Here is a tiny trained network, its code and every weight. The questions are about switching its units off for an input and a class, where a switched-off unit gives its printed mean instead of its output.

import numpy as np


def w(rows, s, z=0):
    codes = np.array(rows[::2]) - 128.0
    scale = np.full(codes.shape[1], s)
    scale[-1] = z or s
    return codes * scale


def f(y):
    return np.maximum(y, 0)


def log_softmax(a):
    a = a - a.max(-1, keepdims=True)
    return a - np.log(np.exp(a).sum(-1, keepdims=True))


def net(x, mask):
    res = np.array(x, float).reshape(1, 6) / 4 @ E
    y = f(res @ A[0][:, :-1].T + A[0][:, -1])
    res = res + np.where(mask, y, B[0][:, -1]) @ B[0][:, :-1]
    return log_softmax(res[-1] @ U[:, :-1].T + U[:, -1])


A, B = {}, {}
E = w([
[236,116,221,86,103,162,145,253,142],'x0',
[90,132,116,176,99,38,233,195,238],'x1',
[158,170,112,135,100,134,150,97,152],'x2',
[110,189,86,190,159,201,195,211,37],'x3',
[150,87,98,155,89,132,93,140,120],'x4',
[147,110,150,158,86,103,142,113,96],'x5',
],0.011)
A[0] = w([
[117,161,47,205,162,188,226,224,23,236],'neuron 0',
[192,146,175,81,136,226,49,50,36,27],'neuron 1',
[44,116,42,158,140,81,123,48,123,73],'neuron 2',
[82,123,87,205,170,112,101,60,139,66],'neuron 3',
[191,111,183,94,144,110,125,142,158,165],'neuron 4',
[80,107,102,185,99,32,211,223,239,4],'neuron 5',
[146,17,173,20,108,51,89,39,238,133],'neuron 6',
[228,145,208,95,101,162,117,244,167,124],'neuron 7',
[140,139,156,152,146,93,88,122,151,182],'neuron 8',
],0.011,0.0017)
B[0] = w([
[114,211,156,95,14,144,86,157,152,252],'neuron 0',
[147,120,146,220,232,119,95,107,159,210],'neuron 1',
[93,53,117,50,133,100,201,147,126,203],'neuron 2',
[186,68,116,96,103,92,196,135,116,183],'neuron 3',
[115,105,133,120,67,86,160,101,92,166],'neuron 4',
[170,111,152,207,252,155,50,78,109,241],'neuron 5',
[110,239,135,135,34,185,101,188,117,218],'neuron 6',
[85,49,57,50,138,89,215,105,126,218],'neuron 7',
[134,134,134,124,112,120,112,160,133,144],'neuron 8',
],0.011,0.026)
U = w([
[108,254,129,81,39,193,84,207,149,249],'0',
[110,84,80,34,133,96,222,148,127,68],'1',
[163,155,131,160,235,166,50,131,143,86],'2',
],0.0098,0.0019)

Each question gives the input, the list of numbers given to net, and the class t.
The units are the neurons (one row each of A and B). Each row of codes is followed by its name. A weight is (code - 128) times the scale printed after its matrix; where a second scale follows, it is the last column's (A, B and U).
mask holds one flag per neuron, in row order. A switched-off neuron (its flag False) gives its mean, the last column of its row in B, instead of its output. The means were averaged over made-up inputs and are rounded, as every weight is.
A unit's drop is (log p(t) with every unit on - log p(t) with that unit switched off) / (log p(t) with every unit on - log p(t) with every unit switched off).
The circuit of an input: a set's keep is (log p(t) with only the set's units on - log p(t) with every unit switched off) / (log p(t) with every unit on - log p(t) with every unit switched off). Starting from all 9 units, units are removed one at a time, each time the one whose removal leaves the highest keep (on an exact tie, the one counted first), for as long as the keep stays at least 0.8.
circuit, biggest first: the units of the circuit, biggest drop first
top k neurons: the k neurons with the biggest drops, biggest first
drop of u: that unit's drop, to one decimal
input [4,-6,-7,-1,-1,7], class 2: circuit, biggest first	neuron 1
input [-8,7,-5,8,6,0], class 0: top 4 neurons	neuron 0; neuron 7; neuron 1; neuron 4
input [6,-4,-3,1,1,7], class 1: top 2 neurons	neuron 7; neuron 5
input [6,7,5,-6,0,6], class 2: top 3 neurons	neuron 5; neuron 0; neuron 2
input [8,8,-2,7,-7,4], class 1: top 3 neurons	neuron 7; neuron 6; neuron 1
input [0,6,-7,-6,6,-5], class 0: top 2 neurons	neuron 6; neuron 1
input [0,-4,2,-3,-6,6], class 2: top 2 neurons	neuron 0; neuron 1
input [3,5,5,1,-6,2], class 2: top 2 neurons	neuron 5; neuron 2
input [-1,5,0,4,-5,4], class 2: top 2 neurons	neuron 5; neuron 6
input [1,7,-5,-5,4,-1], class 2: top 2 neurons	neuron 5; neuron 0
input [6,-6,-7,1,-7,1], class 1: top 2 neurons	neuron 7; neuron 5
input [-5,-5,-6,7,8,-7], class 0: top 2 neurons	neuron 0; neuron 5
input [-7,-5,0,2,-5,6], class 1: top 2 neurons	neuron 5; neuron 2
input [-7,-4,-8,8,-7,-6], class 0: top 2 neurons	neuron 0; neuron 7
input [6,2,-5,5,-7,-3], class 1: circuit, biggest first	neuron 7
input [-6,2,0,-7,6,-6], class 0: top 2 neurons	neuron 6; neuron 7
input [-6,4,3,-8,-5,0], class 0: drop of neuron 6	7.8
input [8,-1,7,7,-7,1], class 1: drop of neuron 6	1.2
input [4,-7,-1,2,7,-2], class 2: drop of neuron 1	3.3
input [-4,8,-2,0,-5,6], class 2: circuit, biggest first	neuron 5
input [5,2,6,3,-8,1], class 1: drop of neuron 7	1.4
